How the elements are linked:
J562 c J472
J562 u J53
J562 b J490
J562 k J22
J562 p J132
J562 o J723
J976 c J53
J976 u J472
J976 b J853
J976 k J607
J976 p J748
J976 o J80
J315 c J629
J315 u J307
J315 b J697
J315 k J202
J315 p J77
J315 o J141
J817 c J835
J817 u J684
J817 b J266
J817 k J748
J817 p J607
J817 o J430
J344 c J331
J344 u J179
J344 b J151
J344 k J376
J344 p J669
J344 o J336
J146 c J696
J146 u J336
J146 b J850
J146 k J148
J146 p J311
J146 o J179
J60 c J723
J60 u J80
J60 b J209
J60 k J391
J60 p J247
J60 o J472
J684 c J431
J684 u J817
J684 b J311
J684 k J937
J684 p J850
J684 o J471
J898 c J311
J898 u J672
J898 b J431
J898 k J712
J898 p J696
J898 o J99
J850 c J22
J850 u J607
J850 b J146
J850 k J472
J850 p J684
J850 o J391
J132 c J937
J132 u J113
J132 b J712
J132 k J431
J132 p J562
J132 o J566
J835 c J817
J835 u J431
J835 b J672
J835 k J113
J835 p J103
J835 o J27
J179 c J782
J179 u J344
J179 b J391
J179 k J209
J179 p J641
J179 o J146
J723 c J60
J723 u J90
J723 b J224
J723 k J249
J723 p J566
J723 o J562
J889 c J712
J889 u J663
J889 b J937
J889 k J311
J889 p J148
J889 o J131
J641 c J99
J641 u J669
J641 b J471
J641 k J131
J641 p J179
J641 o J311
J430 c J27
J430 u J471
J430 b J669
J430 k J906
J430 p J151
J430 o J817
J224 c J209
J224 u J77
J224 b J723
J224 k J782
J224 p J307
J224 o J490
J490 c J148
J490 u J710
J490 b J562
J490 k J696
J490 p J712
J490 o J224
J629 c J315
J629 u J131
J629 b J906
J629 k J669
J629 p J376
J629 o J663
J263 c J151
J263 u J249
J263 b J331
J263 k J90
J263 p J27
J263 o J103
J247 c J566
J247 u J906
J247 b J131
J247 k J471
J247 p J60
J247 o J937
J90 c J80
J90 u J723
J90 b J77
J90 k J263
J90 p J697
J90 o J53
J331 c J344
J331 u J782
J331 b J263
J331 k J77
J331 p J202
J331 o J23
J99 c J641
J99 u J202
J99 b J62
J99 k J307
J99 p J782
J99 o J898
J209 c J224
J209 u J376
J209 b J60
J209 k J179
J209 p J131
J209 o J148
J148 c J490
J148 u J853
J148 b J472
J148 k J146
J148 p J889
J148 o J209
J669 c J202
J669 u J641
J669 b J430
J669 k J629
J669 p J344
J669 o J266
J697 c J906
J697 u J566
J697 b J315
J697 k J27
J697 p J90
J697 o J113
J663 c J141
J663 u J889
J663 b J748
J663 k J266
J663 p J853
J663 o J629
J249 c J391
J249 u J263
J249 b J782
J249 k J723
J249 p J62
J249 o J22
J27 c J430
J27 u J62
J27 b J202
J27 k J697
J27 p J263
J27 o J835
J376 c J77
J376 u J209
J376 b J80
J376 k J344
J376 p J629
J376 o J853
J607 c J103
J607 u J850
J607 b J336
J607 k J976
J607 p J817
J607 o J151
J853 c J710
J853 u J148
J853 b J976
J853 k J336
J853 p J663
J853 o J376
J712 c J889
J712 u J141
J712 b J132
J712 k J898
J712 p J490
J712 o J307
J113 c J748
J113 u J132
J113 b J141
J113 k J835
J113 p J53
J113 o J697
J311 c J898
J311 u J266
J311 b J684
J311 k J889
J311 p J146
J311 o J641
J151 c J263
J151 u J391
J151 b J344
J151 k J80
J151 p J430
J151 o J607
J202 c J669
J202 u J99
J202 b J27
J202 k J315
J202 p J331
J202 o J672
J80 c J90
J80 u J60
J80 b J376
J80 k J151
J80 p J906
J80 o J976
J431 c J684
J431 u J835
J431 b J898
J431 k J132
J431 p J22
J431 o J62
J266 c J672
J266 u J311
J266 b J817
J266 k J663
J266 p J336
J266 o J669
J696 c J146
J696 u J23
J696 b J22
J696 k J490
J696 p J898
J696 o J782
J782 c J179
J782 u J331
J782 b J249
J782 k J224
J782 p J99
J782 o J696
J937 c J132
J937 u J748
J937 b J889
J937 k J684
J937 p J472
J937 o J247
J710 c J853
J710 u J490
J710 b J53
J710 k J23
J710 p J141
J710 o J77
J141 c J663
J141 u J712
J141 b J113
J141 k J672
J141 p J710
J141 o J315
J472 c J562
J472 u J976
J472 b J148
J472 k J850
J472 p J937
J472 o J60
J77 c J376
J77 u J224
J77 b J90
J77 k J331
J77 p J315
J77 o J710
J471 c J62
J471 u J430
J471 b J641
J471 k J247
J471 p J391
J471 o J684
J336 c J23
J336 u J146
J336 b J607
J336 k J853
J336 p J266
J336 o J344
J307 c J131
J307 u J315
J307 b J566
J307 k J99
J307 p J224
J307 o J712
J672 c J266
J672 u J898
J672 b J835
J672 k J141
J672 p J23
J672 o J202
J906 c J697
J906 u J247
J906 b J629
J906 k J430
J906 p J80
J906 o J748
J566 c J247
J566 u J697
J566 b J307
J566 k J62
J566 p J723
J566 o J132
J131 c J307
J131 u J629
J131 b J247
J131 k J641
J131 p J209
J131 o J889
J22 c J850
J22 u J103
J22 b J696
J22 k J562
J22 p J431
J22 o J249
J391 c J249
J391 u J151
J391 b J179
J391 k J60
J391 p J471
J391 o J850
J103 c J607
J103 u J22
J103 b J23
J103 k J53
J103 p J835
J103 o J263
J62 c J471
J62 u J27
J62 b J99
J62 k J566
J62 p J249
J62 o J431
J53 c J976
J53 u J562
J53 b J710
J53 k J103
J53 p J113
J53 o J90
J23 c J336
J23 u J696
J23 b J103
J23 k J710
J23 p J672
J23 o J331
J748 c J113
J748 u J937
J748 b J663
J748 k J817
J748 p J976
J748 o J906

In the rows, 64 stands for zero.

The rows follow the links: the fewer symbols apart two elements are, the more alike their rows tend to be.

Each row, then its element:
[80,69,64,71,36,52,34,65,51,38,49,52,43,53,55,55,106,38,83,44,67,50,65,70,56,81,41,61,95,51,79,76,70,72,65,90,88,36,37,56,70,85,51,71,52,77,62,103,64,68]: J748
[60,65,68,49,79,85,85,59,73,85,81,65,84,68,74,83,31,103,49,58,62,69,68,64,62,47,76,49,48,72,61,48,73,55,78,36,49,82,85,74,48,43,71,69,62,38,58,18,76,65]: J696
[44,75,79,82,65,69,83,56,99,91,53,80,66,61,76,84,25,66,41,83,58,88,50,62,76,40,57,78,39,59,82,69,44,52,81,60,33,55,84,77,74,51,56,50,77,47,79,40,79,64]: J249
[51,68,60,73,38,29,45,44,53,53,45,47,50,24,47,66,93,65,81,46,72,52,74,93,50,62,58,79,56,58,102,72,30,59,71,70,71,58,78,84,68,74,62,88,58,46,51,80,83,64]: J113
[53,65,44,48,51,55,73,66,68,62,70,54,73,59,55,72,38,79,63,87,61,69,69,36,81,44,112,84,50,75,63,48,70,55,59,40,46,100,94,77,76,34,103,35,74,66,50,37,75,74]: J331
[52,83,59,82,37,40,69,50,94,76,40,60,51,49,59,85,53,59,55,84,67,82,54,46,84,46,79,102,44,61,101,58,55,50,79,53,43,69,85,83,86,49,82,31,71,52,67,44,86,72]: J263
[80,95,69,76,23,43,56,47,66,63,50,60,51,73,65,73,74,49,68,47,65,63,61,26,66,73,61,50,77,37,86,46,82,83,77,68,70,43,50,74,63,75,48,27,36,83,57,78,70,89]: J976
[45,63,68,73,68,68,68,56,81,67,64,62,71,38,68,70,82,65,64,54,65,64,58,103,56,44,36,66,51,62,70,90,38,47,83,61,58,50,76,66,64,78,49,115,82,25,74,62,90,48]: J431
[64,56,71,85,81,71,69,82,81,69,61,81,60,70,73,50,81,35,50,80,55,64,51,82,68,65,28,66,74,64,54,100,56,51,61,82,57,30,44,40,67,87,43,78,84,61,94,94,63,41]: J471
[49,53,59,80,43,23,50,58,54,54,40,54,49,18,49,49,81,55,89,68,65,71,67,90,63,66,58,87,52,55,93,78,15,60,45,64,66,63,74,83,81,64,63,75,68,57,61,89,66,61]: J697
[64,54,85,82,78,59,58,68,56,64,49,80,54,65,68,45,70,41,70,70,63,68,46,81,58,74,17,55,64,49,58,88,48,71,51,101,64,34,33,53,65,83,31,74,62,66,87,103,54,50]: J247
[80,64,48,47,59,71,67,77,72,64,75,55,66,92,64,63,60,51,59,83,70,65,63,24,86,79,95,70,84,67,46,41,103,65,54,54,55,73,57,53,72,52,92,21,74,99,68,59,54,76]: J344
[43,64,86,64,70,53,62,47,59,71,52,66,66,40,62,68,70,73,69,36,58,63,70,100,34,56,32,60,44,56,79,86,19,70,68,68,73,53,67,74,53,78,37,110,54,36,63,77,80,59]: J132

Each walk starts at a row. The symbols on each line, taken left to right, move it on to the next element.
Answer with the element's row; about right is enough.
new walk
[79,66,81,49,79,95,68,58,46,78,86,78,79,109,79,60,41,79,55,47,61,63,66,35,55,72,56,26,71,63,49,42,93,89,64,59,78,66,48,47,38,59,47,51,39,82,55,55,36,77]
p b o o o b c: [45,34,68,39,103,69,66,74,40,63,68,60,70,47,60,43,40,80,66,68,51,69,69,103,50,66,58,64,38,82,50,79,27,63,37,63,71,90,76,70,56,49,68,97,67,58,63,68,54,46]
u b c b p o c k: [62,74,52,45,56,62,68,58,69,61,78,45,76,59,63,84,53,90,55,59,73,62,88,46,68,51,102,78,61,74,68,46,73,52,78,31,58,99,96,79,65,42,98,53,63,59,42,15,75,70]
new walk
[55,52,60,50,96,77,76,65,63,62,92,59,83,49,55,59,67,94,57,56,67,56,76,106,44,57,65,59,61,83,44,84,56,46,64,43,65,82,83,66,59,64,76,118,78,35,62,44,70,43]
u b c p c k o: [48,79,76,81,32,29,68,44,62,66,39,60,40,41,61,78,46,64,70,75,52,75,64,48,66,52,76,81,39,48,102,44,35,66,63,61,55,77,79,89,76,49,66,25,50,59,60,63,69,77]
p c b o c c: [84,54,49,46,60,64,38,72,33,34,79,51,61,60,51,48,93,63,87,50,68,39,78,69,56,92,62,56,96,73,45,61,86,72,43,64,90,64,48,50,56,72,73,74,49,82,49,84,44,59]
new walk
[81,78,58,53,53,67,49,60,52,49,74,59,63,89,66,70,61,61,72,53,65,58,74,27,72,87,89,41,83,59,55,27,97,83,59,60,85,78,48,59,57,69,69,39,39,89,43,58,47,87]
c u u o: [59,60,57,46,57,49,65,59,48,60,57,51,60,53,55,56,32,77,68,75,51,70,73,45,71,59,107,76,44,69,72,35,54,72,47,49,69,102,77,84,69,36,82,30,51,80,45,48,60,78]
k u p o k k u: [60,52,41,46,59,58,64,75,67,45,82,36,74,31,49,60,88,80,73,51,72,42,83,90,62,64,91,77,66,78,61,72,66,37,68,44,64,86,90,77,75,60,103,101,72,53,48,50,75,54]
new walk
[80,45,50,47,68,52,43,85,36,37,70,48,55,65,47,31,75,49,77,70,62,51,68,68,68,86,67,66,83,76,40,61,72,72,21,73,85,70,44,49,68,64,78,64,58,95,61,92,35,53]
o k k b k b o: [78,50,33,53,74,68,48,94,55,38,78,46,67,66,52,37,89,49,71,82,69,39,62,69,83,81,80,73,90,80,32,78,87,49,44,69,66,63,56,43,75,71,92,60,87,84,65,80,49,64]
o b o b u k: [72,40,66,52,102,84,63,81,31,52,69,68,65,76,65,34,53,59,63,68,55,54,58,79,51,92,50,48,68,69,28,73,61,76,34,84,76,59,42,42,48,67,53,75,61,84,75,89,37,48]
new walk
[32,51,72,77,77,56,78,69,76,72,49,69,65,40,57,65,68,69,58,79,61,73,51,103,63,50,40,84,45,66,72,99,23,38,63,74,43,50,78,66,74,68,53,96,86,30,86,68,82,42]
u b o c b c c: [82,76,52,80,43,60,44,70,79,50,68,62,58,57,60,60,118,37,78,58,78,40,62,70,66,78,52,70,96,59,71,82,81,51,73,73,66,26,49,45,84,88,67,80,71,67,73,81,68,60]
k p u k o: [67,72,77,88,65,83,79,61,91,90,57,91,62,96,88,77,48,42,43,80,58,82,40,42,75,58,51,54,70,49,61,62,79,64,81,79,43,28,44,48,67,63,39,30,71,66,92,65,70,69]
new walk
[70,67,43,85,49,48,42,84,79,49,52,60,42,65,58,54,113,23,67,78,74,56,52,70,74,75,49,85,86,61,73,87,73,46,62,81,61,34,54,51,84,83,69,61,83,76,82,91,67,59]
b b o p b u b: [81,83,85,81,55,77,77,55,89,90,68,78,74,101,86,78,65,48,44,50,59,69,52,39,69,57,41,40,78,47,69,62,90,68,100,72,52,26,44,48,66,74,43,58,60,62,78,45,71,71]
o k c b: [52,48,78,46,89,72,86,53,51,74,68,70,73,64,71,66,9,99,54,76,53,84,69,52,65,64,83,57,31,66,58,44,48,73,47,47,57,98,81,80,53,34,63,48,58,59,54,39,52,65]
new walk
[52,57,61,55,93,83,88,59,74,88,81,65,84,72,71,78,18,87,46,89,49,78,63,53,68,45,91,67,33,75,49,55,59,55,66,40,41,96,91,70,60,38,81,47,72,51,67,27,70,64]
p k b p c c: [38,71,89,77,65,52,77,40,72,89,42,81,52,60,72,80,26,71,53,71,52,85,52,56,57,45,49,68,21,54,91,58,30,74,65,63,51,64,69,82,52,49,40,44,54,49,68,59,66,65]
b k u c b: [73,85,58,91,34,55,66,64,87,73,51,72,57,87,72,72,75,36,59,82,70,74,48,25,92,69,68,74,74,51,78,56,91,62,75,72,42,42,53,56,80,62,65,14,70,81,77,72,71,86]
new walk
[80,45,64,43,91,91,59,67,35,53,83,63,76,76,62,43,72,70,70,41,68,50,71,77,48,83,42,36,80,76,30,77,75,78,48,72,87,58,40,41,43,79,49,94,55,73,59,78,44,58]
k p c k u: [60,77,62,43,51,54,55,50,46,53,70,40,68,54,63,74,50,92,75,48,62,63,84,48,59,57,107,64,49,72,79,34,65,73,63,34,69,99,86,81,56,46,81,43,43,60,26,38,69,80]
o k k p p u u c: [79,71,59,57,57,68,59,71,45,60,62,59,59,85,63,53,41,53,65,82,65,64,68,20,77,81,87,59,79,67,53,26,87,82,45,64,76,77,47,64,60,53,78,13,44,99,52,69,36,78]
new walk
[83,57,36,52,63,71,49,87,54,36,87,43,77,66,55,47,104,52,76,60,83,35,70,68,66,83,79,56,106,83,39,69,101,54,61,61,76,60,54,47,69,78,81,82,74,70,67,73,61,60]
b c c c u u b o: [55,48,36,47,75,58,62,79,60,48,71,38,72,31,47,53,84,74,71,90,65,51,73,89,68,65,94,93,62,89,60,78,50,38,42,52,59,94,82,70,73,49,107,77,84,56,59,66,66,52]
b u b c k o p o: [70,51,74,55,91,89,69,68,48,76,73,76,71,103,73,55,30,69,51,78,53,80,57,35,70,72,68,41,57,62,40,41,80,83,46,71,65,74,40,53,46,56,48,31,57,93,63,61,40,73]
new walk
[52,91,57,73,19,43,65,43,86,70,50,56,51,50,65,99,69,65,61,58,69,65,67,55,74,42,85,78,62,56,104,56,61,51,100,49,57,56,86,93,75,56,72,60,57,41,56,36,95,76]
o k k b k b o: [47,86,72,74,22,38,59,34,60,68,42,58,48,46,66,82,60,75,74,50,61,72,70,43,57,45,77,70,45,41,109,44,46,72,84,53,64,68,77,95,68,49,58,45,43,56,42,57,81,84]
k c c b k p o: [50,45,48,41,73,46,54,69,35,44,64,41,59,27,40,42,63,74,87,70,56,53,74,92,59,70,95,82,48,80,62,65,29,56,27,52,72,97,75,79,73,54,84,76,66,64,46,85,60,54]
